Known rows, with every way that one mark hangs from another:
{z85 {z58 {z275 z326}} z787}: [ 145  182 -407  412 -119  -10 -328 -186   87  -38   38   32   -5   71
 -197 -172  304  275  -52 -293 -197  -22  241   53   72  -14   79 -125
  171  -19  267  -87  -54  -52  -97 -353 -208 -318 -422  264  -94   36
  474  299 -179   47   47  165  204 -245   95 -173  164  337 -417  107
 -106 -283  208 -449 -134 -164]
{z492 {z85 {z691 z139}} z420}: [  57  257  -50 -167  117  123 -285    7   72 -101  -87 -129   81  208
 -237  -75  289   54  214   87  219 -201  244  107  384  166    9   51
  440 -306  109  -57  -21  219 -318   45   66  -32 -168  175   13 -519
  301 -243  -93  185    1 -156  235 -179   74 -211  560 -178 -197  -78
 -341 -300  -81 -437 -169   11]
{z420 {z691 {z92 {z275 {z58 z787} {z415 z326}}}}}: [ 104  233 -372  355 -188  144 -356 -330  -37  143  106   -7 -109  277
  -63 -169  -31  -37  128 -232   88 -195  -34   79  -21   43  117   68
  184 -219  -56  416   79  -84 -159 -267  111 -136 -147  215   38  138
   48   84 -241  230  272  125  323 -411  163 -333   80  -70   68    9
 -117 -142  267 -109 -226 -120]
{z85 z58 z691 z787}: [ 344  161 -599  479   30  -15  -59  -42  237   28   42 -105  -19  309
  -92  -94  287  142   91 -447  185  -44   82  -45  132   27    5 -148
  420   -6  284 -178 -122  -10  -69 -215 -178 -272 -461  284 -212  -43
  404  243 -217  -45   23   18  322 -266   95  -88  301  333 -614   15
 -162 -273  -20 -441 -203 -211]
{z415 z58 {z326 z391 z492}}: [ 351  101 -170  -21 -184  258 -511  -90  177  295    0  -23 -248  -82
  227 -324  -31  121 -116 -451  198 -466  -66  300  173   71  -34  -82
  475 -185  -30  396  370   66  -11  -37   71  177  212  -37 -127  110
  -81 -227 -109  104  601  317  175  212   12  -95  351   67  -73  143
 -188 -213   95 -224 -330 -264]
{z391 {z420 {z691 z92}}}: [  81  360 -117  -91 -366  242 -131 -162  -25   79 -110   86 -194  168
   88  -66  232   94  110  -70  372  -78  -34   48  214   84  205  -75
  218 -280   86  293    4  -88 -241    5   24 -115 -161  156 -114  -42
  -57  -59 -269   -1   67  -54   22 -212  182 -209  326   83   80  -21
 -305 -190  144 -195 -214  -65]
{z691 {z92 {z865 z415}} z139 {z275 z326}}: [-331   78 -275 -356 -491   83 -344 -628 -260  252   72  154   77  272
  -63  -10  208  -66  430 -212  262  -51 -190  366   89  121  193  -60
  156 -441 -169  638 -113 -292 -108 -371 -144  -48   -3  435  164 -512
 -216 -181 -121  542  267  -87  104 -449  284 -289  434  443  139  234
 -218 -440   20 -326 -323 -270]
{z326 {z420 {z691 z139}} z492}: [ 217  291  -73 -252  -39  267 -215 -207  138   17 -184  -75 -132 -121
  -38  -75  181    7  298 -241  155 -353 -144  322  320  344   96 -129
  533 -379  141  324  111    8   27  267  -36  -22  -53  121 -104  202
   29    5  -88  190  450  221  399  -29  208 -255  206 -124  -78  113
 -279 -258    1 -374 -256 -156]
{z415 {z58 z275} z492}: [ 276   80 -297  299 -215  125 -479  -83  191   50   45   74 -206   71
   -9 -235   86  302   71 -366   11 -381  145  168   98  -76  152   29
  448 -201   78  520  105   75 -250  -96  -11 -126  130  -50  -35   50
  106  -24 -188 -122  319  239  110   56   -3 -151  321   26  -74   43
 -247 -294  142 -208 -239 -219]
{z420 {z691 {z92 z58 {z865 z275}} {z139 z787}}}: [-104  316 -336  238 -345  205 -213 -524  -36  128  117  113  -87  341
  -61  116   90  -20  207 -189  355 -106  -98  313   53  223   88  -23
  -19 -377 -117  501  232  -89 -185   -7  -55  -77 -205  354   36 -123
 -149  -72 -286  314  259   39  428 -354  170 -222  194  -61  106   85
 -120 -369  432 -321 -375 -152]
{z691 {z92 z58} z275 z420}: [-304  -57 -210 -358 -697  175 -316 -392 -260   16  100  197  -58  513
 -237 -180  430  198  251 -304  288   42   96  174  143   89  221 -121
  211 -167   -1  608  -81  -68 -158 -172 -155 -359   69  461  198 -350
  -15 -315 -254  571  301 -100 -230 -501  141 -259  428  299   27  212
 -467 -568  -76 -325 -373 -206]
{z92 {z275 {z58 z85} {z326 z420 z492}}}: [ 248   30 -200  -24  -70  159 -461 -301  -40  -30 -110  -42   98 -216
 -134 -247  126  -77  -24 -262 -139 -246  -58  103   20  200  150  134
  242 -195   93  233   62 -202   80 -236   84 -176 -145  220   81  360
  168  160   29   62  395   46  226 -149   31 -411   96   21 -132  110
 -371 -147  210 -227 -161  -14]
{z415 z326 {z492 z85}}: [ 127   96 -175  125  -94  222 -539  -36  245  204  -88   37  -25  193
  -24  -90 -107   -6 -128 -218   96 -318  273   66  185   27  -32  189
  485 -416   94  166  196  146 -204 -144   77  120   15  -44   99 -141
  168 -270  -89  -35  507  245  188  157  -76  -97  554   16 -180   -6
 -468 -283  115 -270 -158 -330]
{z865 z391 {z415 z326} {z691 z420}}: [ 211   97 -151  -36 -291   68 -828 -179  188  235  246  -77   23  288
 -122  298 -162  281  115 -305  579   85 -143  147 -114   88  229 -185
  357 -215  376   51    0 -221 -189 -198   52  151   35 -116  297 -199
  -68  218 -119  294  425  465 -433  217    2 -184  874  454  -30  -20
 -256 -235 -459 -137 -475  287]
{z415 {z58 z691} {z326 {z391 z420}} z492}: [ 473  104 -144  241 -222  369 -650  -69  112  342   62   46 -293   38
  264 -256  -52  173 -135 -495  385 -554   57  262  192  -89   56    0
  594 -339   97  605  252 -103  -68  -37  146  161  331  -69   90  289
   43 -272 -218   39  543  358  181  299   16 -182  467  137   -4  126
 -492 -127  116  -65 -347 -205]
{z420 {z691 {z92 {z865 {z275 z415}}} z139}}: [ -48  334 -287  144 -219  166 -253 -482  -91  104  114   15  -57  327
  -73   33   71  -57  349 -156  256 -180 -106  207   50  177  119  -40
  204 -365 -133  566   77 -127 -244  -51    1  -29 -131  261   23 -160
  -86    7 -266  250  247   65  387 -446  217 -215  177  -22  158   66
 -129 -323  289 -145 -339 -206]
{z787 {z58 z85 {z691 z139 z420} z865}}: [ -28   98   -5  201 -526  220 -419 -267 -117   90   77   83 -102  126
 -263  144  278  178   47 -223   97 -119   29  197  126   52  217 -179
  370  270   97  559  -74   26 -159  155   40 -240   49  -51  185  179
  188  -89  107  142  355   89  785  -15  178 -363  270  126  103  120
 -541 -377  146  -38 -337   91]
{z787 {z58 {z275 z326 {z415 z85 z492}}}}: [ 102    8 -183  264 -210   95 -337 -158  -46   58  -83   45  -48   70
 -170 -135   35  151   71 -281  -96 -216  191  -26   32 -121  207  -25
  367  -69   49  324    9  -72 -218 -194  208 -201   35  -23   71  186
  402  205  -14  -58  317  249  301 -220  102 -273  274  166  -53   88
 -241 -301  259 -106 -262  -87]
{z139 {z787 {z58 z275 {z691 z420} {z865 z415}}}}: [ -87  140 -286  383 -411   98 -325 -252  100  140  -49  162 -174  129
 -176  110  201  399 -105 -193  130   29 -148  167  134   45  270 -235
  167  239  203  287   14  113 -149   40  -76 -303 -189  136  210  111
  126   40   12  284  227  134  456  -32  131 -426  344  145   42  166
 -157 -299  171 -345 -199   54]
{z415 z326 {z492 {z85 z58 z691 z787} z420}}: [ 222  136 -221  217   24  118 -581   44  243  128   34  -34   19  287
 -107 -120   51   90 -119 -270  134 -317  363  -57  317  -80 -117   73
  670 -422  228  -34   88  148 -158 -211   93   -1 -182   68   78  -66
  432 -221 -167   -5  329  214  156   18    2 -128  669   24 -539  -30
 -428 -407   31 -474 -178 -303]
{z139 z420 {z691 {z275 z326 z415 z865}}}: [ 130  203 -477  184 -259   96  -64   15 -107 -120  -87   11   35   89
 -215 -338  383 -304   29 -497   91 -152 -174   23   42  169  326  -47
  579 -139  103  208  -40 -421  195    0  189 -201 -448  125  550 -139
  200  103 -152  278  201   72  116 -321   63 -544  647  205   17  148
 -172 -186  281 -160 -283 -186]
{z85 {z691 {z92 z275 z865} {z139 z420 z787}}}: [ -32  186 -448  132 -109  176  -41 -361  -23  184   -1  -33  -49  400
    3   78  224   -1  201 -286  376 -147 -107  233  209  245  186   -2
  273 -148   -3  272  -23 -137  -81   -7   50 -195 -324  593  246 -114
 -106  -84 -164  207  106  -42  347 -399  143 -347  383  170 -118  111
 -228 -249   17 -456 -199 -260]
{z691 z92 {z275 z58 z326 {z415 z492}} z420}: [-103 -134 -340 -209 -718  140 -473 -330 -297  -44  172  225  -37  401
 -278 -514  370   81  237 -425    6 -168  -14   -3    6 -104  280  -96
  599 -344   -6  756 -215 -406  -20 -516   27 -222   72  238  307 -266
  213  -82 -275  672  493   -8 -101 -606  268 -378  574  435  -19  203
 -321 -524   64 -150 -419 -277]
{z492 z85 z415 z420}: [ -46  323   86 -235  135   48 -393   59   60 -263 -185 -187  161  129
 -191 -252  370  199   30  228   61  -64  308  -40  238   88   89   63
  493 -228  138 -328   22  473 -354   58  231   38  -33   63 -179 -449
  486 -188  -97  135  120  -38   74 -125   98 -235  529 -303  -61 -107
 -364 -374 -176 -639  -93   96]
{z391 {z420 {z691 z139 {z275 {z415 z326}}}}}: [ 110  330 -173 -204 -259  310 -319 -274  -86   21 -150   12 -106  112
   53  -72  222   -8  316 -149  364 -149   -7  118  191   79  152 -129
  329 -474   62  451  -75 -280 -116   -6  138 -129  -42  250  104  -94
   28  -89 -213  171  108    1  107 -177  183 -287  452  261  121   66
 -276 -164  133 -211 -261  -81]
{z391 {z420 {z691 z139 z275}}}: [  75  350 -144 -239 -302  311 -231 -252  -62  -23 -122   29 -149   81
   65  -29  295   32  356 -109  401  -96  -20  163  223  114  167 -118
  234 -429   54  430  -81 -220 -164   67   14 -181  -87  247   13 -149
   -2  -79 -204  134   56  -96  103 -165  172 -246  428  206   82   44
 -267 -169  107 -236 -254  -45]
{z691 {z275 z326} z420}: [-106   -3 -253 -351 -428  187 -356 -252 -185  -50   20   13    2  119
 -187 -283  426   87  326 -169   58  -46    8  132  141   77  195  -92
  321 -154  110  474 -121 -237  -49 -303 -122 -198  -18  264  290 -346
  199 -190 -220  553  353  -48  -57 -185   42 -217  527  399  -16  225
 -261 -274  -29 -204 -311 -121]
{z58 z85 z787 {z865 z391}}: [ -33  114 -153  270  -62  101 -831 -198  165  292  -57  -76 -250  278
 -156  142  206  351 -346 -179 -216  -23  -61  243  -92  -16  187  -90
  400  417  288  263   18  181 -334  -40 -163  -16 -212 -152   70    0
  -14   62   44  144  178  298  519  245   89  -96  177 -168  307   29
 -353 -170   95 -289   42  177]
{z139 z92 {z420 z691} {z787 z58}}: [-115  424 -402  591 -536   71  -17  -89   66 -101   78  337 -321  154
 -193  -77  257  -95 -156 -401  219   62  -76  148  138  140  299 -113
  322   96  113  148  361  -63  154  195  127 -366 -627  245  311  280
   18  148 -261  279  119   60  427 -166  148 -399  548   -4 -148   95
    2 -275  417 -386 -299 -165]
{z787 {z58 z85 z691}}: [ 134  103 -109  408 -321  172 -240 -148   39  107  -13  113  -81  100
 -213   86   69   66    4 -222  160  -89   57  113  105   26  194  -44
  210  185   67  298   31  105 -181   76  102 -235  -38  -63   68  226
  283   -4  123   -4  319   48  547    1   64 -264  221   48   62   29
 -513 -191  193   32 -305   75]
{z865 {z415 {z58 z275} {z492 z420}}}: [ 152  153 -264   61 -197  -90 -621 -142  201    9  108   86  -53  123
 -144  -24  121  278  102 -205  143 -155  -27   50   47  -95  200  -39
  427 -225  213  313   31  123 -240 -208  -21  -87  113 -117  -61 -124
  126   89  -62  -72  218  244 -202   58   75 -216  402   79  -46   41
 -225 -388  -74 -232 -227   36]
{z275 {z58 z85 z420} z415}: [ 290   73 -245  245 -126  111 -517 -131   75 -188  -70  109   66  188
 -404 -284  208   67 -101 -275 -285 -201  -56  -27 -171  -78  267  -73
  495  -47  195  425  -86 -250  -77 -215  246 -124   27  -15  138  173
  304  185 -121  128  244  132  194 -271   91 -427  166 -106   58   57
 -427 -331  357  -31 -221   85]
{z326 z391 z420 {z492 z85 {z415 z58}}}: [ 247  242  113 -521  222  283 -485    2  175  -22 -318 -187 -134 -145
   52 -462  261  244  -22 -238  168 -426  -53  326  281  292   87 -111
  862 -218  223  142  224  340  -96  499   52  118  234  -24 -379   65
  121  -36  -30  335  546  225  187   93  240 -194  255 -400   -5  142
 -481 -365 -251 -613 -171  -99]
{z275 {z58 z420 z865} {z326 z391}}: [ 258   25  -58   94 -255  143 -475 -187 -104   44   47   60  -67 -144
  -71 -404  268  139 -210 -249 -252 -266 -283  250  -52  -70  185   12
  303   20  118  512   52 -432  -16 -425  -83  161   49 -121  -47  211
   70  149 -218  284  390  195  235 -146   36 -399  127 -133 -113  167
 -187 -240  369 -117 -203  167]
{z58 {z85 z691} z420 z787 {z865 {z275 z326}}}: [  66    8 -268  407  145  -51 -874 -400   18  302 -195 -198 -140  166
 -275  168  369  438 -205 -132 -339 -223 -135  273  -15 -119  205   66
  591  521  319  541  -20  -41 -171 -230 -136 -235 -272 -126  132  169
   43   77 -251   71   45  261  611  108   77 -226   61 -424  196  114
 -486 -291  178 -357  172  369]
{z139 z420 {z787 {z58 z85 z275 z865}}}: [-157  284 -250  335 -419  167 -359 -147   97  -47  -58  190 -241  191
 -308   73  390  239 -320 -300  -26   24  -12  119  133   49  302 -119
  267  352  216  224  143   92  -19  244   96 -428 -485  105  318  252
  164   16   73  143  133  162  389   28    6 -444  427    6  -11  140
 -229 -387  363 -454 -101  -13]
{z85 {z58 z787 z865}}: [  22  134 -374  162 -233   42 -419 -145    2   70   31  -74 -130  223
  -76  -78  393  258 -247 -252 -118  -16  -61   16    2  -84   96 -116
  313  190  246  176  -52  109 -144 -110 -213 -245 -249   27 -311    0
  148  158  -33  -44  112   62  391 -165  102  -64   82   88 -165   44
 -233 -261   28 -385  -98  -64]
{z415 {z85 z58 z691}}: [ 211   69 -431   68   -7  164 -211  -26  229    7   -6 -312    8  239
  -26  -54  221   12  170 -464  231 -259  233 -115   33   44  110   16
  470 -152  184   85  -27   49  -95  -35   40 -161  -84  165 -268  -80
  337   37 -279 -255  114  -15  330 -154  -20   39  325  210 -250  104
 -406 -354   57 -179 -221 -252]
{z92 {z58 z85} {z275 z415 z865}}: [  91   69 -363  193   82  170 -464 -343 -130  -52 -216  -80  358  244
 -267 -211   88 -109 -282 -227 -120  -89   13 -115 -227  195  181    5
   80 -102  101  242   85 -203 -101  -34  262 -201 -109  378  329  242
  186  113   95   28  189   59  137 -267   14 -429 -165   38  203  107
 -484 -285  418 -170 -175 -110]
{z92 {z865 {z275 {z326 z420}} z391}}: [  74  197 -113  -76   42   43 -491 -408  -66  198   25 -100   64   90
  -25   72   67  175   22 -146  236   12 -298  118   20  156  149 -113
  237 -190  165  264  164 -127 -280 -139  -54  112 -303  169   58  -35
 -129  120 -148   35  348  130 -186 -135  -96  -86  332    8   43  124
 -279 -297  161 -276 -243   34]
{z85 {z58 z865} {z691 z139 z420}}: [ 117   84 -430   -5 -340  128 -199 -249  -46  -60  212 -163   12  304
 -105  -59  508  159  252 -358  201 -152  -25   94  170   85  135 -186
  580   19  267  412 -280 -168  -37  -37 -108 -277 -120  262 -104 -160
  136   49 -179  132  188   -9  489 -323  175 -129  385  304 -313  117
 -346 -415 -169 -343 -334 -148]
{z92 {z58 z85} z275 {z865 z415 {z691 z420}}}: [-149   94 -229 -102   -2   99 -801 -436 -155  171  -99 -128  418  356
 -309  317    3  -13 -136  -33  340   92 -102  -49 -252  331   81  -37
  -48 -116  272  381  154 -153 -139   90  143 -221  -35  277  275  265
 -214    7  -88   87  350   62 -117 -146    3 -437  -47  -11   17  158
 -705 -484  100 -354 -322  180]
{z415 {z58 z691 z787} z492}: [ 361   78 -372  483 -179  177 -524  -12  139  241   42    6 -324  151
   51 -166  122  253  -72 -383  108 -393   54  197   41 -124   99   23
  483 -124  104  446  184  104 -157  -82   -6  -50   85 -151  -17   94
  171  -78 -175  -56  364  209  484  205   89 -136  244   60   13    2
 -319 -102  114 -170 -256  -65]
{z92 {z275 z58} {z865 {z691 z420}}}: [  -1  144 -204  -84  -51  216 -554 -261 -209   55   28 -153  196  145
 -114   25   61   73    8  -85  236  -54 -217  -57  -91  241   86 -126
   84 -184   97  399   -2 -270 -145  -21   84 -180 -133  324  231  255
 -103   62 -146  120  364  -91    7 -407  -22 -511  139   58 -256   98
 -342 -299   57 -280 -319    4]
{z492 {z85 z787} {z415 {z326 z420}}}: [  89  335  -60  -31  161  112 -482  -21  172  -62 -259 -165  107   40
 -133 -224  192  190  -22  -50   28 -124  335  111  149  141   34   26
  585 -242  241 -397  113  407 -190  -57  202   83  -82  112  -96 -243
  450 -121 -159  168  276  190  319   55   74 -304  506  -42 -141  -20
 -397 -338 -101 -688  -36  -32]
{z85 {z58 z865} z787}: [  95  212 -350  279 -217  -12 -339 -106  120   17   20   -9  -64  218
 -142  -75  399  264 -197 -377  -78   50   30  -53   52  -10   23 -240
  330  128  257  -69  -53   92 -118 -130 -326 -212 -413  144 -247   19
  280  195 -107  -69   36   80  350 -171  108 -148  169  312 -469   82
 -143 -440  130 -458 -131 -224]
{z420 {z691 z139 z275}}: [  41  280 -318   54 -192  243 -238 -365   25  -33   66  -35  -77  149
  -75  -42  133 -114  569 -216  254 -156  -33  307  118  169   91  -19
  156 -386  -95  552  -33 -163 -134  -25  -81 -140  -48  251   81 -224
   57  -48 -189  382  212    2  380 -222  111 -221  309   88   71   87
  -75 -166  166 -137 -321 -145]

Rows:
[ 217  283  -67 -258  126  220 -296  -99  217  -42 -284 -303  -54 -120
   23 -189  204   79  257 -259  140 -367  -18  113  199  282  144  -90
  736 -323  205  125  121  196   29  291  168   18   52   34 -277  293
  227   24 -222   43  510  294  375   12  202 -229  212 -222  -34  126
 -377 -371  -76 -493 -178 -125] | {z326 {z420 z691} {z492 {z415 z85}}}
[-124  133 -285  276 -177  -69 -310 -196   -8  153 -121  179  113  236
 -108  118  -49  -95 -136 -195  342   48 -140  107  -80  266  142  -66
  208 -202  151  218  263 -146  -85  -58  -73   34 -105  137   82   41
 -294   88 -325   75  283  117  -27 -190   84 -256  242   14 -125  104
 -370 -368   69 -343 -320  -99] | {z139 {z92 z58 {z865 {z415 z492} z691}}}
[ 116  193 -169   46   69   16 -666 -391   13  178   22 -100   63  276
 -135   50   71  262  -22 -210  165  -20 -256   24  -87   60  178 -202
  394  -68  171  452  137  -69 -337    5   86   -1 -215  133  110   13
 -149  112 -178  -22  277  139 -153 -149  -26 -110  264  -86  165  118
 -372 -442  231 -223 -257   22] | {z92 {z865 {z275 {z415 {z58 z85 z420}}} z391}}
[ 103  119   56 -287  132  243 -342  -31  155  111 -187  -30 -214   60
  100 -195  184  162 -103 -149  153 -289  -94  205  341  212    7 -144
  435 -155   12  171  185  116 -179  240 -189  129   59   93 -130   -2
  120  -69   36  257  433  219  -23  -53  152  -82  242 -222 -161  155
 -190 -233  -86 -380 -197 -219] | {z326 z391 {z492 z420}}
[ 110  181 -126  361 -121   39 -297 -118   99   65  -79  133 -158  109
 -217   20  206  406   22 -223 -107  -13  171  143  154  -70  131 -209
  222  105  150   22   12   71 -263 -150 -102 -283 -238  190  103  156
  382  172 -114   15   53  209  247 -160  106 -357  245  130 -341   68
 -122 -344  195 -374 -134  -15] | {z85 {z787 {z58 z275 z420}}}
[ 114  132 -265  -30 -250   38 -531 -204   90   52   98  -21   -7  169
  -74  -81  255  178 -174 -391   82  -96 -157   17   44  -39  133 -113
  504   -7  340  303  -58   18  -69  -55 -179 -105  -31  -15 -284  130
   72  161   -3   -5  278  210   77  -78   66 -119  233  119 -214  140
 -399 -417  -80 -282 -191 -145] | {z85 {z58 {z865 {z415 {z326 z391 z420} z492}}}}
[  17  -10 -371  191  -94  170 -445 -217    7   72 -122   -3  -32  372
 -247   31  264   82  -64 -198   84  -64  163  206  -41   96   81   47
  163   27  202  282  108   17 -133 -116   -1 -239  -47  159  100  -76
  176 -113 -126  231  248   97  283  -44   13 -154  125  -58   77   73
 -524 -218  147 -353 -191  141] | {z92 {z58 {z85 {z691 z275 z420}} z787}}
[ 154  252 -200   88   75   13 -599 -397  -16  189   69 -140   43  272
  -81   12   40  239   76 -205  233  -28 -310    9  -80   59  151 -215
  366 -152  139  492  157 -116 -332   -8   99   17 -239  138   67   43
 -177  153 -258    0  292  148 -146 -227   -4 -133  230 -107  130  106
 -252 -423  257 -215 -301   24] | {z92 {z865 {z275 {z415 {z58 {z420 z691}}}} z391}}
[  59   95 -299 -104 -495   10 -650 -220  -35  126  172   -3   -8  286
 -178  104   88  264  165 -288  498  -55 -149   82 -106   90  254  -98
  314 -114  158  308   -3  -71 -151 -123  -35 -166  108  -12   57 -194
 -142  117 -193  213  208   95 -208 -105  173 -346  520  384  -39   -3
 -265 -393 -382 -164 -446  125] | {z865 {z415 z58} {z691 {z92 z275} z420}}
[   9  317  -29  -83   50   44 -346  -18  211   10 -229 -140   -8  130
  -88 -227  242  163   53   12   87 -167  179  -19  298  214  -31  -83
  578 -284   32 -166  149  412 -186  149   91  -14 -235   35 -236 -183
  299 -118 -159  133  376   97  305 -142  325 -223  341 -255 -219  -36
 -222 -523  -28 -729 -143 -150] | {z326 {z492 {z85 z787} z415 {z420 {z691 z92}}}}
[ 207  130 -331   31 -151  -95 -820 -468   90  100  170    7 -105   24
  -34  110   10  244   90 -394  405 -132 -207  193  -74  -29  120   11
  355 -185   58  361  258   69 -153 -273 -111  -30   70  -95 -141 -237
  -23  172  -31  -46  304  260 -281   80  -96  -66  469  162   95  117
 -178 -338  -55 -113 -260  143] | {z865 z275 {z415 z58 {z326 z391}}}
[-247  301 -567  439 -399    5   30  -56   55    8 -116  314 -177  163
 -149  -63  338 -243 -130 -516  347   61 -258  244  174  362  335 -171
  493   -9  148  179  219 -196  262  272  -28 -364 -717  496  645  -22
 -250  -24 -413  487   95  -76  247 -338  141 -557  814   -2 -127  273
 -126 -285  331 -557 -257 -352] | {z139 {z92 z865} z420 {z691 z275} z787}
[ 301  231 -152  -27 -132  190 -219 -123  -51   42   44  -69  129 -196
  -15 -422  151   67 -145 -224 -100 -151 -343  165   30   89  334 -170
  340 -206  270   41   19 -401  -77 -325   74  287 -281   64  242   -6
  185  185  -23  275  320  191   19   26   -5 -273  401  227  116   62
 -100  -83  221 -102 -248  -37] | {z275 {z326 z420} {z865 z391}}
[ 170  102 -389  -17 -254  -25 -628 -151  126  103  -17  -59   26  146
 -148  110   -7  134  301 -350  539  -35 -276  128 -120   62  168  -96
  288 -189  126  306  -26 -103  -99 -100  -98 -103   98 -183  -41 -289
 -110  127 -104  203  170   63 -205   82   29 -288  560  370  -36    2
 -160 -279 -340 -167 -387  170] | {z865 {z415 z58} {z691 z275}}
[ 166  -51 -233  -71  172  234 -497   21  207   93  -75 -257  -78  280
   16 -124  144   19  234 -444  244 -477  277  -44  193  -58   66  109
  736 -436   90  310   -3  -56 -165  -88   19   50  133  105   69  -83
  439 -169 -305   13  259  157  120  -32   -1  -37  596   45 -273  164
 -406 -379   15 -218 -194 -329] | {z415 {z85 {z691 {z275 {z326 z391}}}} {z492 z420}}
[ -45  125 -322 -211 -197  245 -421 -325 -118 -152  -70   45  -50  347
 -217 -108  377 -103  403 -441  134 -179   84  191   95   75  199  -52
  536 -441  -43  547 -140 -315   10   49   69 -228  -15  352  402 -306
  216  -36    5  347  184  104  129 -276  135 -328  573  431   28  184
 -260 -334   -1 -295 -275 -308] | {z691 {z139 z420} {z275 {z415 z492}}}
[ 341  139 -270  359 -307  298 -654 -106  216  273   76   44 -140   65
   25 -170  -63   80  -34 -421  262 -526  242  295  184    3  -12   99
  544 -448   44  443  298  103  -50  -40  207   78  137  -47  174  -56
  100 -391 -178   78  518  209  603  333   32 -220  601  153  -33   38
 -459 -279  236 -241 -356 -243] | {z415 {z58 {z691 {z139 z787}}} z326 {z492 z85}}
[ 363   61 -233   44 -157  292 -618  -99  237  280   40  -69 -203    5
   94 -284   14   97  -72 -463  197 -530    9  304  175  105   -2  -73
  664  -43   93  523  286   48   23   19  152   82  205  -57    9  147
  -28 -297 -150  211  641  310  326  287   45  -90  402  -22   -7  164
 -411 -265   78 -182 -336 -214] | {z415 {z58 {z85 {z691 z420}}} {z326 z391 z492}}
[-112  179 -165 -218   38  266 -507 -352 -223  152  -66 -207  193  201
  -58  187   83   61  138  -17  286  -77 -113   86   14  330   80 -117
   80 -221   65  362    1 -221 -202  120   27 -132  -83  475  336   84
 -151  -38 -129  162  258  -29  126 -298   43 -408  188  161 -135  134
 -338 -249  -52 -339 -298 -113] | {z92 z275 {z865 {z691 z139 z420}}}
[  13  212   15 -206  111  109 -366   15   79 -230 -122 -279   51  112
  -29 -129  373  209  115  -36   82 -170  299  -71  132   -3  175   -4
  501 -227   96 -241    3  294 -240  -50  229   91  137  159 -143 -180
  584 -123 -216  -54  115  150   70 -100   40 -170  519  -60  -72   32
 -270 -347 -138 -473 -141  -10] | {z492 {z415 z85} z420}
[-277   86 -410 -114 -560  227 -280 -528 -218  -28  -49  277  -96  584
 -262  -83  424  -28  187 -525  280  -34   51  326   71  126  258  -79
  227 -381 -136  502   14 -263   57   -2   55 -336 -143  642  414 -359
    7 -158  -83  628   86    8  132 -510  253 -434  537  453  148  226
 -235 -499  177 -526 -344 -313] | {z691 {z92 z58} {z139 z420 z787} {z275 z415}}
[ -10  109 -116   81 -431  -26 -293 -166   -8  122    2   96  -88  122
 -121   93  146  185  -35 -230  135   51 -200  -10   40  -69  176 -155
  295  184   77  268   -1  129 -240  -51  -46 -133  -31 -168 -169   61
   48  141  154 -120  271  102  289  -95   98 -279  271  142  -98   32
 -206 -413   42 -148 -250   61] | {z787 {z58 {z865 z415}}}
[ 273  223 -296  202 -251   37 -632 -138   85  -27  322   48   -8   57
 -167 -236  196  382 -246 -256 -144   27 -445   89 -254 -211  367 -340
  325  -74  316  267  -89 -333 -151 -383   98  -27 -232  -95  149    5
  156  415   23  161  264  159  -56 -153  125 -430  297    1   50  -21
  -69 -322  188 -177 -216  326] | {z275 {z58 z420 z787} {z865 z391 z415}}
[ -26  248 -148  148 -187 -155 -691 -573   -7   83   43  -37  -39   97
 -230  238  271  303  208 -176   47  -57 -317  252   -3   28  260  -95
  450   70  167  688    2 -133 -154  -64 -204 -172 -118   -5   23   53
 -240  220 -320   41   46  233  230 -139  161 -347  164 -225  121  166
 -239 -556  120 -242  -99  225] | {z58 {z420 {z691 {z139 z92}}} {z865 z275 z415}}
